Here is a tiny trained network, its code and every weight. The questions are about switching its units off for an input and a target symbol, where a switched-off unit gives its printed mean instead of its output.

import numpy as np


def w(rows, s, z=0):
    codes = np.array(rows[::2]) - 128.0
    scale = np.full(codes.shape[1], s)
    scale[-1] = z or s
    return codes * scale


def norm(h):
    return h / np.sqrt((h * h).mean(-1, keepdims=True) + 1e-5)


def f(y):
    return np.maximum(y, 0)


def softmax(a):
    e = np.exp(a - a.max(-1, keepdims=True))
    return e / e.sum(-1, keepdims=True)


def log_softmax(a):
    a = a - a.max(-1, keepdims=True)
    return a - np.log(np.exp(a).sum(-1, keepdims=True))


def net(x, mask):
    ids = ['γεζηφψ'.index(c) for c in x.split()]
    T = len(ids)
    res = E[ids] + P[:T]
    r = norm(res)
    for j in range(2):
        rows = slice(3 * j, 3 * j + 3)
        q, k, v = (r @ M[0][rows].T for M in (Q, K, V))
        z = softmax(np.where(np.tri(T) > 0, q @ k.T / 3**0.5, -1e9)) @ v
        o = O[0][rows]
        res = res + np.where(mask[j], z, o[:, -1]) @ o[:, :-1]
    y = f(norm(res) @ A[0][:, :-1].T + A[0][:, -1])
    res = res + np.where(mask[2:18], y, B[0][:, -1]) @ B[0][:, :-1]
    return log_softmax(norm(res)[-1] @ U[:, :-1].T + U[:, -1])


Q, K, V, O, A, B = {}, {}, {}, {}, {}, {}
E = w([
[137,154,133,30],'γ',
[122,237,243,106],'ε',
[255,84,18,73],'ζ',
[118,61,131,142],'η',
[37,127,55,131],'φ',
[121,85,137,31],'ψ',
],0.02)
P = w([
[250,107,12,157],'0',
[200,114,75,150],'1',
[179,115,96,141],'2',
[165,117,113,135],'3',
[153,120,127,129],'4',
[145,121,143,116],'5',
[138,116,162,111],'6',
[133,121,181,98],'7',
[128,113,186,81],'8',
],0.012)
Q[0] = w([
[161,222,208,199],'head 0',
[157,186,124,250],'head 0',
[161,123,117,183],'head 0',
[143,188,144,70],'head 1',
[150,200,115,232],'head 1',
[58,180,141,142],'head 1',
],0.013)
K[0] = w([
[152,109,9,119],'head 0',
[216,54,53,86],'head 0',
[146,113,94,137],'head 0',
[156,220,230,98],'head 1',
[138,89,56,70],'head 1',
[89,154,48,79],'head 1',
],0.014)
V[0] = w([
[54,205,41,152],'head 0',
[231,131,162,200],'head 0',
[113,2,130,148],'head 0',
[96,133,95,146],'head 1',
[158,67,164,13],'head 1',
[95,9,246,160],'head 1',
],0.0097)
O[0] = w([
[76,132,53,228,92],'head 0',
[165,48,151,179,62],'head 0',
[71,48,23,21,126],'head 0',
[111,180,128,77,110],'head 1',
[176,230,47,225,253],'head 1',
[142,3,88,164,79],'head 1',
],0.0069,0.008)
A[0] = w([
[139,138,87,193,51],'neuron 0',
[172,178,124,139,149],'neuron 1',
[74,95,211,140,23],'neuron 2',
[189,87,81,214,1],'neuron 3',
[58,111,157,107,35],'neuron 4',
[164,82,136,255,109],'neuron 5',
[103,118,138,177,82],'neuron 6',
[180,110,105,134,221],'neuron 7',
[134,103,116,106,114],'neuron 8',
[173,117,162,117,93],'neuron 9',
[205,113,122,151,160],'neuron 10',
[115,20,83,123,170],'neuron 11',
[98,52,148,168,69],'neuron 12',
[103,114,58,199,142],'neuron 13',
[160,110,165,158,88],'neuron 14',
[167,87,147,109,76],'neuron 15',
],0.021,0.0048)
B[0] = w([
[120,194,150,123,139],'neuron 0',
[52,110,91,161,254],'neuron 1',
[252,59,152,66,156],'neuron 2',
[223,110,148,90,166],'neuron 3',
[180,117,190,156,153],'neuron 4',
[39,185,118,179,152],'neuron 5',
[107,121,182,173,133],'neuron 6',
[121,145,160,109,250],'neuron 7',
[128,122,163,103,174],'neuron 8',
[130,129,137,193,181],'neuron 9',
[104,124,207,131,225],'neuron 10',
[60,157,142,149,201],'neuron 11',
[47,123,161,19,144],'neuron 12',
[224,44,63,175,178],'neuron 13',
[119,215,126,102,156],'neuron 14',
[125,131,91,166,180],'neuron 15',
],0.014,0.0075)
U = w([
[104,229,125,186,119],'γ',
[136,132,170,157,80],'ε',
[199,150,121,81,227],'ζ',
[66,63,144,113,66],'η',
[139,114,43,146,253],'φ',
[122,197,122,4,72],'ψ',
],0.014,0.005)

Each question gives the input, a string of symbols that net reads in full, and the target symbol t.
The units are the heads (3 rows each of Q, K, V and O) and the neurons (one row each of A and B). Each row of codes is followed by its name. A weight is (code - 128) times the scale printed after its matrix; where a second scale follows, it is the last column's (O, A, B and U).
mask holds one flag per unit, heads first, then neurons. A switched-off unit (its flag False) gives its mean, the last column of its rows in O or B, instead of its output. The means were averaged over made-up inputs and are rounded, as every weight is.
A unit's drop is (log p(t) with every unit on - log p(t) with that unit switched off) / (log p(t) with every unit on - log p(t) with every unit switched off).
The circuit of an input: a set's keep is (log p(t) with only the set's units on - log p(t) with every unit switched off) / (log p(t) with every unit on - log p(t) with every unit switched off). Starting from the 12 units with the biggest drops (on a tie, the unit counted first), units are removed one at a time, each time the one whose removal leaves the highest keep (on an exact tie, the one counted first), for as long as the keep stays at least 0.8.
circuit, biggest first: the units of the circuit, biggest drop first
top k neurons: the k neurons with the biggest drops, biggest first
heads that matter: for each layer, one digit per head in row order, 1 if its drop is at least 0.15 and else 0, layers parted by /
drop of u: that unit's drop, to one decimal
input φ ε ψ ψ γ ε ε φ, target ε: circuit, biggest first -> (head 1; head 0; neuron 2)
input φ η φ, target η: heads that matter -> 11
input ψ ζ ψ φ, target φ: heads that matter -> 00
input φ ε ζ ψ φ φ, target ζ: circuit, biggest first -> (head 1; neuron 2; head 0)
input ζ φ ψ ζ ψ η, target η: circuit, biggest first -> (head 0; head 1; neuron 11)
input ζ ζ ψ ψ ζ, target ψ: circuit, biggest first -> (head 0; neuron 13; neuron 10)
input ψ ζ ψ ψ γ ψ ε φ η, target γ: top 2 neurons -> (neuron 5; neuron 14)
input ψ ζ ψ ψ η ψ ψ ζ, target ψ: circuit, biggest first -> (head 0)
input ψ ε φ ψ ψ ψ φ, target ε: top 2 neurons -> (neuron 2; neuron 6)
input ψ ψ φ ψ φ ψ φ φ, target φ: top 2 neurons -> (neuron 13; neuron 10)
input ψ η ψ ψ γ, target γ: circuit, biggest first -> (neuron 1; head 1)
input φ γ γ, target γ: heads that matter -> 10
input ζ ψ γ ε ψ φ ζ ψ, target ζ: heads that matter -> 11
input φ φ ψ ψ γ φ, target ψ: heads that matter -> 01
input ζ ψ ψ η, target η: top 2 neurons -> (neuron 11; neuron 13)
input ψ ψ ψ ψ ζ ψ ε φ ζ, target ε: heads that matter -> 00
input ε ψ ψ, target ε: top neuron -> (neuron 2)
input η ψ ζ φ ψ ψ φ, target ψ: heads that matter -> 11
input ψ ψ η φ ψ, target η: heads that matter -> 01
input γ φ ε ψ γ ε φ ζ γ, target ε: top 2 neurons -> (neuron 9; neuron 2)
input η γ φ ψ γ ψ, target γ: top neuron -> (neuron 1)
input γ ε φ ψ ψ, target ε: drop of neuron 9 -> 0.3
input φ ζ γ γ ε ψ ψ ζ, target ε: drop of neuron 3 -> 0.2
input φ ψ φ ζ η ψ ψ ε φ, target ζ: drop of head 1 -> 1.1
input φ ψ φ ψ, target φ: drop of head 0 -> 0.8
